M =
389  502  555  389  631  593  720  551  605  701  468  544
286  555  617  528  503  506  428  495  562  434  782  599
496  641  472  611  478  539  404  567  447  456  504  527
241  526  475  416  745  646  825  609  777  789  602  657
313  685  565  578  599  590  627  511  648  598  626  540
444  289  542  457  302  290  222  437  527  160  714  606
655  357  331  430  588  480  638  479  609  622  388  456
Counting starts at 0.
The bottom-right entry -> 456
The entry at row 0, column 2 is 555
The entry just right of 241 -> 526
The entry just left of 565 is 685
The entry at row 2, column 0 -> 496
The entry at row 2, column 2 -> 472
The top-right entry: 544
The entry just left of 567 -> 404
The entry just left of 506? 503
The entry in row 1 and column 0? 286
The entry directly below 511 is 437
The entry directly below the largest entry? 627
The entry directly below 714? 388
The entry in the bottom-left corner? 655
The entry directly above 622? 160
The entry just right of 565? 578
The entry just right of the largest entry: 609
The entry just right of the smallest entry is 714
The entry in row 2 and column 1? 641
The entry at row 0, column 0? 389
The maximum? 825
The entry directly below 648 -> 527
The entry just left of the largest entry? 646
The entry just right of 495 -> 562
The entry directly above 528? 389

((159, 149, 95, 108, 68, 84, 68, 92, 151), (120, 83, 115, 89, 208, 161, 186, 140, 98), (108, 131, 63, 49, 57, 49, 50, 93, 145), (41, 121, 69, 85, 55, 49, 61, 50, 70), (108, 54, 63, 57, 138, 83, 118, 133, 131), (147, 138, 97, 106, 121, 92, 113, 96, 119), (99, 60, 109, 99, 34, 104, 49, 132, 130), (146, 70, 111, 134, 113, 117, 108, 133, 130), (24, 81, 71, 148, 54, 67, 65, 86, 114))
Find the minimum.
A: 24
The entry just right of the centre entry is 83
Find the entry just right of 104.
A: 49
The entry just right of 117 is 108
Find the entry just left of the largest entry.
A: 89
Find the centre entry.
A: 138
Find the entry just right of the smallest entry.
A: 81
The maximum is 208
The entry just right of 34 is 104
Find the entry just right of 67.
A: 65
The entry just right of the largest entry is 161
Find the entry just right of 95.
A: 108

grid =
[[-0.092,-0.010,0.094,-0.002,-0.077,0.123,0.075,-0.088,-0.027,0.008,0.049],
[0.334,0.020,1.905,0.134,-0.569,-0.302,0.320,0.535,-2.095,0.389,0.233],
[4.256,2.449,1.737,2.784,-1.986,2.793,1.848,3.207,-0.249,-1.138,-0.241],
[-3.226,-3.602,1.511,-0.710,-0.808,3.969,0.876,-4.000,2.109,0.510,0.900],
[-4.588,2.481,-1.931,0.597,2.059,-2.057,2.629,-0.016,-0.874,-0.400,3.099],
[1.590,-4.194,-0.340,0.484,3.264,1.156,-2.565,0.111,-2.525,3.227,-3.168],
[-5.247,2.617,-4.188,0.349,1.894,-2.161,1.905,0.996,-0.721,1.299,2.668],
[1.625,-0.469,-1.226,1.282,0.517,1.800,-0.582,-2.269,1.883,-0.526,-0.836],
[-0.674,3.139,3.133,-2.062,-4.662,-2.651,1.287,-1.001,-0.970,1.490,-1.175],
[-5.440,-3.143,1.845,-0.741,-1.575,4.162,2.028,-4.056,1.718,0.203,3.440],
[1.294,-2.096,-0.226,-0.210,-0.813,2.660,-1.149,-3.359,3.552,-1.047,-1.136],
[-2.903,-3.480,1.098,-0.397,-0.894,4.128,0.520,-3.673,2.747,-0.010,1.275],
[-0.901,0.657,-0.752,0.942,1.974,-1.002,0.758,-1.002,-1.865,-0.114,1.490]]
The largest entry in the first row? 0.123
The entry just left of -3.168 -> 3.227
The entry in the bottom-right corner -> 1.490
The bottom-left entry? -0.901
The smallest entry in the first row: -0.092
The centre entry -> -2.161
The entry directly below the centre entry -> 1.800
The entry just right of -2.565? 0.111
The entry just right of -3.359 -> 3.552
The entry just left of -0.226 -> -2.096
The first entry in the row that holds the largest entry: 4.256
The largest entry in the last column? 3.440
The entry directly below 3.099: -3.168
The entry directly above the largest entry -> 0.334
The top-right entry -> 0.049
The entry directly below 0.876 -> 2.629
The second entry from the end, reading row by row -> -0.114
The 5th entry from the end, reading row by row: 0.758
The entry directly below the smallest entry? 1.294
The 3rd entry on the diagonal from the top-right corner is -0.249
The second entry in reading order is -0.010
The third entry in reading order -> 0.094
The entry just right of 1.299? 2.668
The entry directly below the largest entry: -3.226
The entry just right of -0.249 -> -1.138
The fourth entry in reading order? -0.002
The median entry? 0.008
The entry just right of the smallest entry? -3.143
The entry directly above 0.535: -0.088
The entry directly above -0.114: -0.010
